Below is a small trained network, with its code and all its weights. Each question gives an input and a class and asks what happens when units are switched off, that is, made to give their printed mean instead of their output.

import numpy as np


def w(rows, s, z=0):
    codes = np.array(rows[::2]) - 128.0
    scale = np.full(codes.shape[1], s)
    scale[-1] = z or s
    return codes * scale


def norm(h):
    return h / np.sqrt((h * h).mean(-1, keepdims=True) + 1e-5)


def f(y):
    return y / 2 * (1 + np.tanh(0.7978845608 * (y + 0.044715 * y**3)))


def log_softmax(a):
    a = a - a.max(-1, keepdims=True)
    return a - np.log(np.exp(a).sum(-1, keepdims=True))


def net(x, mask):
    res = np.array(x, float).reshape(1, 8) / 4 @ E
    u = 0
    for l in range(3):
        y = f(norm(res) @ A[l][:, :-1].T + A[l][:, -1])
        res = res + np.where(mask[u : u + 13], y, B[l][:, -1]) @ B[l][:, :-1]
        u += 13
    return log_softmax(norm(res)[-1] @ U[:, :-1].T + U[:, -1])


A, B = {}, {}
E = w([
[130,128,114,90,102,104,142,83],'x0',
[99,241,110,81,180,226,99,58],'x1',
[117,116,93,145,143,118,106,166],'x2',
[128,127,163,138,142,147,140,132],'x3',
[112,109,152,87,134,109,165,83],'x4',
[132,133,126,102,107,115,139,92],'x5',
[157,100,190,59,161,144,66,160],'x6',
[1,163,145,83,117,29,108,115],'x7',
],0.0081)
A[0] = w([
[104,174,105,210,95,125,168,125,42],'0.n0',
[115,90,99,105,141,171,209,200,8],'0.n1',
[129,64,174,158,61,81,130,177,89],'0.n2',
[108,76,122,152,8,109,117,114,206],'0.n3',
[92,166,205,76,144,97,48,161,165],'0.n4',
[130,155,125,254,124,98,83,141,33],'0.n5',
[122,112,78,166,154,126,173,87,119],'0.n6',
[53,147,106,192,108,145,120,108,182],'0.n7',
[195,57,151,139,76,58,150,89,111],'0.n8',
[139,173,163,132,102,158,135,141,88],'0.n9',
[178,207,181,117,123,78,202,110,192],'0.n10',
[173,145,48,163,108,168,109,153,235],'0.n11',
[113,96,112,157,4,107,166,125,204],'0.n12',
],0.0067,0.0016)
B[0] = w([
[43,87,189,124,58,179,90,40,173],'0.n0',
[142,224,160,60,98,167,160,69,132],'0.n1',
[156,207,144,155,253,86,43,117,236],'0.n2',
[122,177,254,117,153,47,173,137,212],'0.n3',
[151,205,116,31,16,160,98,132,237],'0.n4',
[129,94,202,146,136,91,69,55,171],'0.n5',
[126,59,85,171,24,232,83,219,165],'0.n6',
[6,104,104,166,145,132,160,144,193],'0.n7',
[103,104,74,120,232,119,84,168,231],'0.n8',
[138,139,108,118,167,67,156,64,137],'0.n9',
[60,64,112,211,184,164,92,247,168],'0.n10',
[137,65,118,63,174,127,203,141,253],'0.n11',
[119,76,170,238,230,135,97,173,229],'0.n12',
],0.0047,0.0034)
A[1] = w([
[176,75,157,126,182,141,188,160,193],'1.n0',
[109,201,113,38,87,161,188,62,80],'1.n1',
[91,122,114,165,109,121,183,107,45],'1.n2',
[22,135,158,56,40,76,106,152,196],'1.n3',
[166,76,73,145,175,166,135,63,210],'1.n4',
[88,229,61,122,254,164,117,30,104],'1.n5',
[229,126,148,78,125,106,243,107,229],'1.n6',
[94,140,95,154,152,77,49,213,207],'1.n7',
[85,186,32,127,169,213,100,57,125],'1.n8',
[211,103,193,37,163,76,103,144,123],'1.n9',
[155,208,86,226,53,97,208,113,22],'1.n10',
[139,176,180,162,148,173,145,171,251],'1.n11',
[79,158,163,166,145,148,139,123,160],'1.n12',
],0.0067,0.0013)
B[1] = w([
[128,252,121,106,113,104,137,71,213],'1.n0',
[148,166,153,167,167,132,120,152,216],'1.n1',
[95,113,135,166,112,143,99,98,139],'1.n2',
[157,159,69,171,87,156,135,199,250],'1.n3',
[104,78,89,98,130,141,198,200,208],'1.n4',
[174,67,163,171,195,78,156,157,243],'1.n5',
[142,81,65,105,115,148,117,186,179],'1.n6',
[142,180,159,95,154,181,166,88,219],'1.n7',
[178,149,187,141,177,3,73,97,255],'1.n8',
[127,124,135,112,129,154,113,62,226],'1.n9',
[87,86,160,186,98,195,73,88,139],'1.n10',
[121,150,138,118,92,80,139,95,180],'1.n11',
[98,179,113,127,66,104,198,114,160],'1.n12',
],0.0071,0.0048)
A[2] = w([
[61,171,141,175,29,69,111,87,114],'2.n0',
[112,185,70,99,210,125,85,127,155],'2.n1',
[19,181,120,106,100,76,61,121,111],'2.n2',
[173,84,151,160,95,38,114,165,94],'2.n3',
[61,187,180,118,110,53,145,200,83],'2.n4',
[56,60,110,254,218,73,181,107,93],'2.n5',
[193,92,60,121,143,194,208,85,137],'2.n6',
[179,86,127,26,145,221,127,222,254],'2.n7',
[128,212,120,151,129,187,131,168,216],'2.n8',
[140,98,76,80,141,108,40,125,93],'2.n9',
[128,122,150,31,140,194,55,168,124],'2.n10',
[35,87,79,186,169,189,154,66,100],'2.n11',
[72,104,94,229,157,141,134,82,98],'2.n12',
],0.0077,0.0027)
B[2] = w([
[173,170,76,75,106,152,122,149,187],'2.n0',
[144,32,183,224,175,79,163,98,188],'2.n1',
[186,78,38,109,160,218,197,213,198],'2.n2',
[84,170,212,144,212,87,121,57,156],'2.n3',
[145,145,98,135,125,134,180,166,206],'2.n4',
[193,104,157,69,139,165,71,72,255],'2.n5',
[35,179,60,98,146,112,142,246,203],'2.n6',
[58,177,103,173,70,131,162,85,237],'2.n7',
[100,23,102,76,129,48,201,102,179],'2.n8',
[75,84,206,112,67,125,69,50,143],'2.n9',
[56,23,149,175,9,190,49,98,183],'2.n10',
[121,81,193,80,67,236,3,28,164],'2.n11',
[91,127,134,87,59,140,94,104,181],'2.n12',
],0.0058,0.0073)
U = w([
[151,121,196,147,248,40,149,123,125],'0',
[93,78,156,130,38,167,69,78,2],'1',
[116,125,65,118,127,113,231,221,251],'2',
],0.011,0.00062)

Each question gives the input, the list of numbers given to net, and the class t.
The units are the neurons (one row each of A and B). Each row of codes is followed by its name. A weight is (code - 128) times the scale printed after its matrix; where a second scale follows, it is the last column's (A, B and U).
mask holds one flag per neuron, layer by layer. A switched-off neuron (its flag False) gives its mean, the last column of its row in B, instead of its output. The means were averaged over made-up inputs and are rounded, as every weight is.
A unit's drop is (log p(t) with every unit on - log p(t) with that unit switched off) / (log p(t) with every unit on - log p(t) with every unit switched off).
The circuit of an input: a set's keep is (log p(t) with only the set's units on - log p(t) with every unit switched off) / (log p(t) with every unit on - log p(t) with every unit switched off). Starting from the 12 units with the biggest drops (on a tie, the unit counted first), units are removed one at a time, each time the one whose removal leaves the highest keep (on an exact tie, the one counted first), for as long as the keep stays at least 0.8.
circuit, biggest first: the units of the circuit, biggest drop first
most important unit: the unit with the biggest drop
top k neurons: the k neurons with the biggest drops, biggest first
top k neurons in layer l: the k neurons of layer l with the biggest drops, biggest first
drop when u is switched off: that unit's drop, to one decimal
input [1,-6,2,5,-7,-7,-6,-2], class 0: circuit, biggest first	[2.n3]
input [7,8,-7,2,8,7,-3,6], class 0: circuit, biggest first	[1.n5, 1.n1]
input [1,-5,2,-8,0,-4,-6,6], class 1: top 3 neurons	[1.n8, 2.n11, 2.n12]
input [8,-2,-2,7,6,-7,6,8], class 2: circuit, biggest first	[2.n2, 1.n3]
input [4,-8,-3,8,3,-6,-8,4], class 0: top 3 neurons in layer 0	[0.n3, 0.n2, 0.n12]
input [5,-5,3,8,2,6,-2,-5], class 0: top 4 neurons in layer 0	[0.n12, 0.n3, 0.n2, 0.n4]
input [6,2,-8,-5,2,-1,5,-7], class 2: top 2 neurons	[2.n6, 1.n4]
input [3,-3,1,7,5,5,6,-8], class 2: circuit, biggest first	[2.n6, 1.n8]
input [-8,-8,2,-4,-2,3,-7,8], class 0: top 3 neurons in layer 2	[2.n3, 2.n5, 2.n6]
input [-6,5,0,-8,0,-8,2,6], class 2: top 3 neurons in layer 0	[0.n4, 0.n2, 0.n8]
input [7,-4,7,-1,7,8,6,-1], class 1: top 2 neurons in layer 2	[2.n10, 2.n9]
input [0,-3,-8,-4,3,2,-7,-7], class 1: top 3 neurons in layer 1	[1.n10, 1.n3, 1.n2]
input [-1,-2,1,-1,8,-6,6,5], class 1: top 2 neurons	[2.n10, 1.n9]
input [-5,3,-8,2,1,3,-4,-6], class 2: circuit, biggest first	[2.n6]
input [5,8,8,8,-4,-6,-8,4], class 0: top 2 neurons	[1.n8, 1.n5]
input [1,8,1,-3,3,4,-8,6], class 0: top 3 neurons	[1.n8, 1.n5, 1.n1]
input [-8,-1,3,3,-3,4,5,-7], class 2: top 3 neurons in layer 2	[2.n6, 2.n11, 2.n5]
input [-6,5,-2,0,6,5,-2,-8], class 2: drop when 0.n2 is switched off	0.1
input [-1,4,3,-1,-2,7,-2,1], class 0: drop when 1.n8 is switched off	0.2
input [4,7,8,1,-6,-8,-2,-3], class 0: drop when 1.n8 is switched off	0.2
input [-4,4,2,3,4,-3,8,-2], class 1: drop when 2.n10 is switched off	0.1
input [-3,-2,4,8,7,6,-4,0], class 1: most important unit	1.n8
input [6,0,4,5,-2,-7,5,4], class 1: top 2 neurons in layer 2	[2.n10, 2.n6]
